cols: M C R B
J_835: [ 97  64  95 117]
J_536: [124 101 116 122]
J_391: [114 128 114 117]
J_789: [ 97  64  95 103]
down: [ 64 101]  C
down: [117 103]  B
down: [116 114  95]  R

cols: S L E W
J_878: [182  86 131 142]
J_909: [159  75 128 140]
J_619: [146  91 115 128]
J_346: [182  86 104 142]
down: [131 128]  E
down: [140 128]  W
down: [75 91 86]  L
down: [86 75]  L
down: [86 75 91]  L
down: [159 146]  S

cols: Q K G X
J_167: [142 132 133 124]
J_262: [ 99 132 137 120]
J_409: [137 134 129 125]
J_83: [112 119 155 118]
J_44: [137 112 129 125]
down: [137 112]  Q
down: [124 120]  X
down: [142  99]  Q
down: [118 125]  X
down: [134 119 112]  K

cols: Z D N H J U T P Y
J_654: [119  71  84  89 152  60 102 120  89]
J_336: [111 134  95 104  98 120 115 114 124]
J_698: [111 134  95 104 105 120 115 114 124]
J_66: [156 172 155  88  64 120  67 170  95]
down: [95 95]  N
down: [124  95]  Y
down: [115 115]  T
down: [115  67]  T

cols: dem bizoz fuma buk Mupe
J_245: [ 94  66  56 103 164]
J_945: [159 182 165  96  60]
J_269: [131 146 110  76  77]
J_952: [116  85  91 104 150]
down: [ 56 165]  fuma
down: [ 60  77 150]  Mupe
down: [110  91]  fuma
down: [ 56 165 110]  fuma
down: [ 77 150]  Mupe

cols: Laf vafot nesu Ruz Bet finug
J_982: [138 120 102 109 138  95]
J_770: [105 106 118 138 111 132]
J_805: [141 192 116 184  74 162]
down: [138 184]  Ruz
down: [ 95 132]  finug
down: [102 118]  nesu
down: [105 141]  Laf
down: [138 105]  Laf
down: [118 116]  nesu

cols: Lel zof puze mek bil mesun Bitud tuma ratob fomeg
J_416: [155  62 136 128 138 128  94 129 128 136]
J_360: [155  62 136 128 138 128 127 155 128 137]
J_395: [129  68 128 122 128 143  88 129 123 128]
J_631: [155 126 136 128 138 128 127 155 128 137]
J_836: [129 126 133 128 138 142  94 129 124 134]
down: [155 155 129 155]  Lel
down: [123 128]  ratob
down: [127  88]  Bitud
down: [138 138 128 138]  bil
down: [128 143 128]  mesun
down: [127  88 127]  Bitud
down: [ 68 126]  zof

cols: kug dumez rit miz
J_694: [123 110  88 114]
J_692: [137 125 111 111]
J_748: [118 125 133 133]
J_854: [124 124 118 125]
J_577: [115 100 105 127]
J_510: [163  60 134 137]
down: [114 111 133 125]  miz
down: [110 125 125]  dumez
down: [123 137]  kug

cols: Diro par zilif Rase disu tife
J_313: [142 121 111 113 103 120]
J_293: [137 107  99 129 149 173]
J_57: [116 141 116 137  98 121]
J_853: [124 148 104 105 122  85]
J_160: [130 138 104 144  63 109]
J_69: [137 110 137 145 137 128]
J_19: [138 118 155 138 117 100]
down: [148 138 110 118]  par
down: [128 100]  tife
down: [142 137 116 124 130]  Diro
down: [116 124]  Diro
down: [141 148]  par

cols: konar mubo dol nabub Papaz guvab Rele bez
J_971: [113  75 104 158 145 113 134  86]
J_362: [116  82 103 165 160 119 122  90]
J_768: [116  85 105 167 163 121 119  92]
J_63: [113  72 104 154 139 111 137  84]
J_357: [114  76 103 160 150 114 129  85]
J_808: [114  78 104 163 156 116 126  87]
down: [76 78]  mubo
down: [92 84]  bez
down: [122 119 137]  Rele
down: [165 167 154 160]  nabub
down: [103 105 104]  dol
down: [119 121 111 114 116]  guvab
down: [122 119 137 129]  Rele

cols: mak bogo Mal motir tid vubop
J_45: [189 131  98 112 115 107]
J_127: [144 116 105  86 112 106]
J_291: [189 131  98  58 102  83]
down: [131 116]  bogo
down: [86 58]  motir
down: [ 98 105]  Mal
down: [112  86]  motir

cols: vab luvu pago sog Zod Gopu Gataf
J_528: [104  76 144  66 191 199  94]
J_279: [ 60 141 160  83 190 147  55]
J_857: [140 151 166  56  88  90 170]
J_233: [ 85 109 201 147 140 156 121]
J_717: [186 171  87  56 122 196 182]
J_704: [152  87 166  56  88  90 170]
J_345: [152 151 166  56  88  90 170]
down: [190  88 140]  Zod
down: [ 66  83  56 147]  sog
find: [ 85 109 201 147 140 156 121]  J_233

cols: dob vin Zope Lesib Tipa
J_861: [188 133 114 124 110]
J_892: [188 133 124 124 110]
J_716: [173 128 121 126 112]
down: [124 121]  Zope
down: [133 128]  vin
down: [124 126]  Lesib
down: [188 173]  dob

cols: fasa bul Fovom dok Vam Degu kof bifa
J_164: [110 145 119  97 151  97 145  95]
J_283: [133 127 123 127 123 143 120 144]
J_182: [128 127 123 123 123 143 120 148]
J_7: [131 129 126 127 126 135 123 139]
J_379: [103 159 115  74 163  89 139  90]
J_931: [133 127 123 123 123 143 120 148]
J_502: [121 129 127 123 134 110 143 108]
down: [145 120]  kof
down: [110 133 128 131 103]  fasa

cols: Bar sokas pizir nov pegol
J_609: [136 189 128 147 152]
J_474: [127 139 131 135 121]
J_153: [129 108 121 122 132]
J_65: [128 131 129 131 124]
J_322: [131 128 126 117 150]
J_101: [129 128 126 117 150]
J_287: [127 126 131 127 123]
down: [121 129]  pizir
down: [128 131 121 129 126 126]  pizir
down: [131 121 129]  pizir
down: [131 121 129 126 126 131]  pizir
down: [150 123]  pegol
down: [126 131]  pizir

cols: Zupu Tuf gor lumim pori
J_908: [197 163 175 115 122]
J_100: [122 117 120  78 169]
J_216: [197 163 175 115 132]
J_95: [121 120 122 112 142]
J_151: [199 162 174 115 123]
J_32: [137 140 141 140 113]
J_309: [119 123 123 138 119]
J_708: [133 139 140 177  83]
down: [120 175 122 174 141 123 140]  gor
down: [120 175 122 174 141]  gor
down: [199 137 119 133]  Zupu
down: [115 112 115]  lumim
down: [120 162 140]  Tuf
down: [197 122]  Zupu

cols: Goka zarod Basur bibat zedi Kopal Lov zazi baluz gelap
J_110: [156 115 118 127 112 170  85 108 146 201]
J_348: [135 130 118 118 118  88 168 139 126  65]
J_804: [ 78 147 154 140 164 100 158 149 101  75]
J_687: [122 127 135 134 134 150 105 123 128 162]
down: [154 135]  Basur
down: [118 164]  zedi
down: [118 140]  bibat
down: [164 134]  zedi
down: [135  78 122]  Goka
down: [139 149 123]  zazi

cols: duzot rel vik dig pepa
J_480: [100 146 112 135 135]
J_312: [125 123 126 140 139]
J_599: [181 142 160 148 160]
J_23: [154 135 132 121 138]
J_316: [165 138 130 132 124]
J_676: [143 114 139 134 140]
J_453: [105 111 117 114 138]
J_649: [139 151 140 138  90]
J_435: [142 157 128 124 162]
J_175: [ 95 139  98 113 106]
J_751: [180 121 103 130 146]
down: [146 123 142 135 138]  rel
down: [126 160 132 130 139]  vik
down: [160 138 124 140 138  90 162 106 146]  pepa
down: [123 142 135 138 114 111 151 157 139 121]  rel

cols: boli Kita namaz dase sak kedi sesi tem paro
J_970: [102 139  64 129 193 121 103 117 131]
J_439: [146 160 145 117 135 118 118 130  78]
J_834: [126 163 149 122 137 158 125 122 144]
down: [146 126]  boli
down: [145 149]  namaz
down: [102 146]  boli
down: [118 158]  kedi
down: [ 64 145]  namaz

cols: fik Vip genot gapa Kuvu
J_61: [153 165 135 141 170]
J_119: [144 124 111 141 154]
J_773: [159 174 137 144 181]
J_688: [156 170 136 142 176]
J_15: [104 147 172 111  85]
J_297: [105 146 171 111  87]
J_660: [113 103 128 123  97]
down: [153 144 159 156]  fik
down: [170 147]  Vip
down: [165 124 174 170 147]  Vip
down: [172 171 128]  genot
down: [111 123]  gapa
down: [176  85]  Kuvu
down: [174 170 147 146 103]  Vip

cols: kepa gulab suta Mizo Malo Negut
J_478: [174 161 118 126  98  99]
J_60: [153 118 157  54 123 100]
J_255: [102 132 167  56 101 139]
J_630: [118 137 100  99 116 101]
J_159: [ 99 105 109 145 134 180]
J_40: [125 117 111 151 193  94]
J_648: [143 132 186  99  90 129]
J_920: [183 167 144 168 123 154]
J_872: [ 58  96 177 105 118 138]
down: [153 102 118  99 125]  kepa
down: [102 118  99 125 143 183]  kepa
down: [ 99 145 151  99 168 105]  Mizo
down: [126  54  56  99 145 151  99 168]  Mizo
down: [ 94 129]  Negut

cols: dofup zopog zeg sedo lodez goke rigu
J_81: [123 132 185 167 164 166 165]
J_221: [108 150 115 136 135 136 136]
J_466: [107 150 107 140 140 140 140]
J_272: [113 140 108 136 135 137 135]
J_993: [110 143 106 132 130 132 131]
J_431: [158  89 105 141 139 141 139]
J_338: [112 148 157 135 134 135 134]
J_332: [109 124 122 103 105 104 104]
J_254: [137 124 122 103 105 104 104]
down: [167 136]  sedo
down: [113 110 158 112 109]  dofup
find: [108 150 115 136 135 136 136]  J_221
down: [123 108 107 113 110]  dofup
down: [140 136 132]  sedo

cols: keb tal mebo tav
J_187: [158 146 166 130]
J_511: [180 160 195 139]
J_691: [160 148 169 138]
J_587: [167 152 177 138]
down: [160 148 152]  tal
down: [138 138]  tav
down: [130 139 138]  tav
down: [148 152]  tal
down: [139 138 138]  tav
down: [160 148]  tal

cols: zevov taku bize sas gizo vimu davev Rukav
J_134: [136 152 135 146 170 143 122 102]
J_154: [158  89 113 123 118 100 117 132]
J_759: [128 103 117 127 122 126 105  98]
J_420: [152 173 128 164 160 107 106  81]
J_673: [123 181 131 152 174 142 114  86]
J_852: [145  99 139 129 150  72 115 132]
J_726: [148 110  93 120 168 126  99  73]
down: [128 152 123]  zevov
down: [150 168]  gizo
down: [118 122 160 174]  gizo
down: [170 118 122 160]  gizo

cols: Kolo ruvi teni magok Vaz Gozo Pegim
J_191: [128 128  64 128 128 128 128]
J_196: [113 169  64 114 169 154 118]
J_995: [116 144  64 122 126 149 114]
J_869: [ 88 171  64  79 144 172 149]
J_248: [101 113  64 124 181 138 134]
J_820: [134 122  64 125 132 135 128]
J_711: [116 111  64 118 164 132 123]
J_241: [ 92 151  64  91 158 153 155]
J_229: [123 144  64 124 130 143 117]
find: [128 128  64 128 128 128 128]  J_191
down: [181 132]  Vaz
down: [114 149]  Pegim
find: [ 88 171  64  79 144 172 149]  J_869
down: [ 88 101 134 116  92 123]  Kolo
down: [ 88 101]  Kolo
down: [126 144 181]  Vaz

cols: Vube Tafe lum Nevor tigoz
J_307: [126 140 123 127 142]
J_117: [125 107 120 137 123]
J_368: [104 158 130 113 140]
J_433: [138 123 123 121 117]
J_230: [131  95 130 135 132]
J_948: [124 118 131 124 140]
J_384: [106 130 109  95 150]
J_865: [126 143 134 127 113]
J_525: [143 120 121 131 130]
J_509: [ 59  72  64 126 124]
down: [130 123 130]  lum
down: [130 123 130 131 109]  lum
down: [123 120 130]  lum
down: [142 123 140 117 132 140 150]  tigoz

cols: nop Zeva Givir refom dasev danar Dor dosob
J_493: [ 81 131 139 127 130 102 179 124]
J_827: [137  62 179 142 156  81 131 139]
J_204: [139 127 130 102 179 124  86 141]
J_349: [156  81 131 139 127 130 102 179]
J_576: [131 139 127 130 102 179 124  86]
J_955: [179 142 156  81 131 139 127 130]
J_120: [ 62 179 142 156  81 131 139 127]
down: [ 81 137]  nop
down: [124 130 179 139]  danar
down: [139 130  81]  refom
down: [124 139 141 179  86]  dosob
down: [156 179]  dasev
down: [130 179 139 131]  danar
down: [139 142]  Zeva

cols: totor Pezag Taf ziz
J_954: [153 100 144 127]
J_668: [106 182  54 119]
J_610: [144 118 121 142]
J_817: [122 120 136  90]
J_385: [115 153  95 119]
J_897: [122 119 137  84]
J_3: [121 120 137  87]
J_752: [180  67 154 132]
J_260: [183  66 157 137]
J_866: [151 128  91 164]
down: [ 90 119  84]  ziz
down: [119 120  67  66 128]  Pezag
down: [132 137]  ziz
down: [144  54 121 136  95]  Taf
down: [ 54 121]  Taf
down: [120 153 119]  Pezag

cols: Seti Takip gevof pizu
J_935: [147 127 148 128]
J_192: [176 100 190 128]
J_148: [ 88  72 124 165]
J_628: [ 78 171  62 138]
J_306: [114 108 127 142]
J_974: [174 102 187 128]
J_870: [145 148 135 122]
J_249: [131 147 122 124]
J_231: [171 183 140 104]
J_645: [182  97 197 128]
down: [100  72]  Takip
down: [135 122]  gevof
down: [165 138 142]  pizu
down: [124  62 127 187 135 122]  gevof

cols: rizi Siliv pomik dizav vamup veli
J_750: [137 136 131 136 151 118]
J_967: [130 130 133 130  80 124]
J_136: [ 77  71 114  68 125 201]
J_916: [143 146 134 145 133 105]
J_97: [158 162 140 166 125  83]
down: [130  71]  Siliv
down: [105  83]  veli
down: [130  77 143]  rizi
down: [151  80 125]  vamup
down: [134 140]  pomik
down: [201 105  83]  veli

